Below is a small trained network, with its code and all its weights. Each question gives an input and a target symbol and asks what happens when units are switched off, that is, made to give their printed mean instead of their output.

import numpy as np


def w(rows, s, z=0):
    codes = np.array(rows[::2]) - 128.0
    scale = np.full(codes.shape[1], s)
    scale[-1] = z or s
    return codes * scale


def softmax(a):
    e = np.exp(a - a.max(-1, keepdims=True))
    return e / e.sum(-1, keepdims=True)


def log_softmax(a):
    a = a - a.max(-1, keepdims=True)
    return a - np.log(np.exp(a).sum(-1, keepdims=True))


def net(x, mask):
    ids = ['αβγδεζηθλμξπσφψω'.index(c) for c in x.split()]
    T = len(ids)
    res = E[ids] + P[:T]
    u = 0
    for l in range(3):
        r = res
        for j in range(2):
            rows = slice(3 * j, 3 * j + 3)
            q, k, v = (r @ M[l][rows].T for M in (Q, K, V))
            z = softmax(np.where(np.tri(T) > 0, q @ k.T / 3**0.5, -1e9)) @ v
            o = O[l][rows]
            res = res + np.where(mask[u + j], z, o[:, -1]) @ o[:, :-1]
        u += 2
    return log_softmax(res[-1] @ U[:, :-1].T + U[:, -1])


Q, K, V, O = {}, {}, {}, {}
E = w([
[168,53,143],'α',
[72,156,80],'β',
[77,50,192],'γ',
[177,101,140],'δ',
[149,100,112],'ε',
[91,108,253],'ζ',
[136,109,105],'η',
[95,182,99],'θ',
[85,118,58],'λ',
[108,248,48],'μ',
[121,84,78],'ξ',
[107,139,70],'π',
[133,102,83],'σ',
[86,72,203],'φ',
[96,141,148],'ψ',
[99,133,90],'ω',
],0.018)
P = w([
[125,136,107],'0',
[133,139,113],'1',
[118,132,116],'2',
[115,132,122],'3',
[117,136,132],'4',
[98,137,154],'5',
[92,145,176],'6',
[70,154,181],'7',
[67,138,207],'8',
[64,148,253],'9',
[56,123,229],'10',
],0.0049)
Q[0] = w([
[101,45,117],'L0H1',
[36,145,192],'L0H1',
[103,117,118],'L0H1',
[84,41,144],'L0H2',
[1,219,80],'L0H2',
[222,57,107],'L0H2',
],0.0097)
K[0] = w([
[158,133,166],'L0H1',
[150,193,167],'L0H1',
[18,176,64],'L0H1',
[5,168,122],'L0H2',
[183,217,38],'L0H2',
[135,67,176],'L0H2',
],0.012)
V[0] = w([
[140,32,131],'L0H1',
[100,126,48],'L0H1',
[146,66,107],'L0H1',
[97,74,116],'L0H2',
[1,107,109],'L0H2',
[90,149,144],'L0H2',
],0.0085)
O[0] = w([
[75,176,134,129],'L0H1',
[65,110,120,186],'L0H1',
[73,144,150,131],'L0H1',
[2,89,97,150],'L0H2',
[43,121,165,254],'L0H2',
[164,185,141,159],'L0H2',
],0.0094,0.0048)
Q[1] = w([
[216,125,118],'L1H1',
[242,2,125],'L1H1',
[92,80,70],'L1H1',
[58,157,139],'L1H2',
[199,188,172],'L1H2',
[108,162,98],'L1H2',
],0.0088)
K[1] = w([
[43,110,8],'L1H1',
[233,139,66],'L1H1',
[214,251,161],'L1H1',
[35,160,231],'L1H2',
[144,149,239],'L1H2',
[127,66,253],'L1H2',
],0.0053)
V[1] = w([
[111,1,64],'L1H1',
[89,207,88],'L1H1',
[173,139,65],'L1H1',
[159,41,157],'L1H2',
[175,120,106],'L1H2',
[31,188,61],'L1H2',
],0.0096)
O[1] = w([
[1,82,107,165],'L1H1',
[117,206,164,144],'L1H1',
[91,169,181,60],'L1H1',
[70,97,61,99],'L1H2',
[74,106,125,71],'L1H2',
[114,157,207,255],'L1H2',
],0.01,0.0094)
Q[2] = w([
[86,89,4],'L2H1',
[52,82,14],'L2H1',
[163,69,64],'L2H1',
[124,107,230],'L2H2',
[213,254,20],'L2H2',
[76,120,103],'L2H2',
],0.0065)
K[2] = w([
[115,170,178],'L2H1',
[111,61,106],'L2H1',
[116,1,157],'L2H1',
[176,181,161],'L2H2',
[163,178,41],'L2H2',
[154,189,116],'L2H2',
],0.0091)
V[2] = w([
[161,123,116],'L2H1',
[124,160,11],'L2H1',
[129,94,107],'L2H1',
[157,70,156],'L2H2',
[154,92,192],'L2H2',
[120,51,185],'L2H2',
],0.011)
O[2] = w([
[60,186,136,18],'L2H1',
[160,79,181,1],'L2H1',
[71,185,125,66],'L2H1',
[68,223,2,95],'L2H2',
[125,164,90,184],'L2H2',
[153,167,49,254],'L2H2',
],0.0078,0.0051)
U = w([
[140,105,90,56],'α',
[110,131,131,26],'β',
[133,138,140,222],'γ',
[64,180,171,52],'δ',
[120,119,125,67],'ε',
[114,157,58,110],'ζ',
[124,97,112,43],'η',
[185,135,149,69],'θ',
[160,1,87,114],'λ',
[226,163,63,253],'μ',
[249,71,48,167],'ξ',
[70,116,127,65],'π',
[218,82,147,191],'σ',
[143,97,101,95],'φ',
[75,152,63,166],'ψ',
[98,59,123,44],'ω',
],0.0094,0.0063)

Each question gives the input, a string of symbols that net reads in full, and the target symbol t.
The units are the heads (3 rows each of Q, K, V and O). Each row of codes is followed by its name. A weight is (code - 128) times the scale printed after its matrix; where a second scale follows, it is the last column's (O and U).
mask holds one flag per head, layer by layer. A switched-off head (its flag False) gives its mean, the last column of its rows in O, instead of its output. The means were averaged over made-up inputs and are rounded, as every weight is.
A unit's drop is (log p(t) with every unit on - log p(t) with that unit switched off) / (log p(t) with every unit on - log p(t) with every unit switched off).
The circuit of an input: a set's keep is (log p(t) with only the set's units on - log p(t) with every unit switched off) / (log p(t) with every unit on - log p(t) with every unit switched off). Starting from all 6 units, units are removed one at a time, each time the one whose removal leaves the highest keep (on an exact tie, the one counted first), for as long as the keep stays at least 0.8.
units of the circuit, in order: the units of the circuit, biggest drop first
unit that matters most: the unit with the biggest drop
heads that matter: for each layer, one digit per head in row order, 1 if its drop is at least 0.15 and else 0, layers parted by /
drop of u: that unit's drop, to one decimal
input η β α λ ε γ, target ψ: unit that matters most -> L2H2
input ε δ α θ λ ζ μ β, target σ: heads that matter -> 01 / 10 / 01
input β γ ε, target ψ: units of the circuit, in order -> (L2H2; L0H2; L1H1)
input ξ β β, target δ: units of the circuit, in order -> (L1H2; L1H1)
input ψ β γ σ, target ψ: heads that matter -> 10 / 00 / 11
input β α ζ μ θ δ θ, target σ: units of the circuit, in order -> (L2H2; L0H2; L1H1)
input β ξ α ω β ζ θ ζ α ξ, target μ: heads that matter -> 00 / 10 / 01
input γ ζ ξ α γ θ ξ β α ζ β, target μ: heads that matter -> 00 / 10 / 00
input β α ζ ψ, target μ: units of the circuit, in order -> (L1H1; L2H2)
input β λ π γ ξ α σ, target ψ: units of the circuit, in order -> (L2H2; L1H1; L0H2; L0H1)
input θ ω ζ ζ ζ, target μ: units of the circuit, in order -> (L1H1; L2H2)
input β φ β μ, target σ: units of the circuit, in order -> (L2H2; L0H2)
input α β β α γ θ λ γ γ α, target ψ: units of the circuit, in order -> (L2H2; L0H2)
input λ α γ, target ψ: units of the circuit, in order -> (L2H2)
input β β γ α η δ δ ξ, target ψ: units of the circuit, in order -> (L2H2; L2H1; L1H2)
input β ξ β ζ α β α μ μ ε π, target σ: units of the circuit, in order -> (L0H2; L1H1; L2H2)
input λ λ ξ β ζ, target μ: units of the circuit, in order -> (L2H2; L1H1)
input θ λ β μ δ, target σ: drop of L1H1 -> 0.5
input ξ σ β β ξ β, target δ: drop of L1H2 -> 0.5
input β φ γ β ζ δ, target μ: units of the circuit, in order -> (L2H2)
input β θ β μ β θ λ, target σ: drop of L0H2 -> 0.2
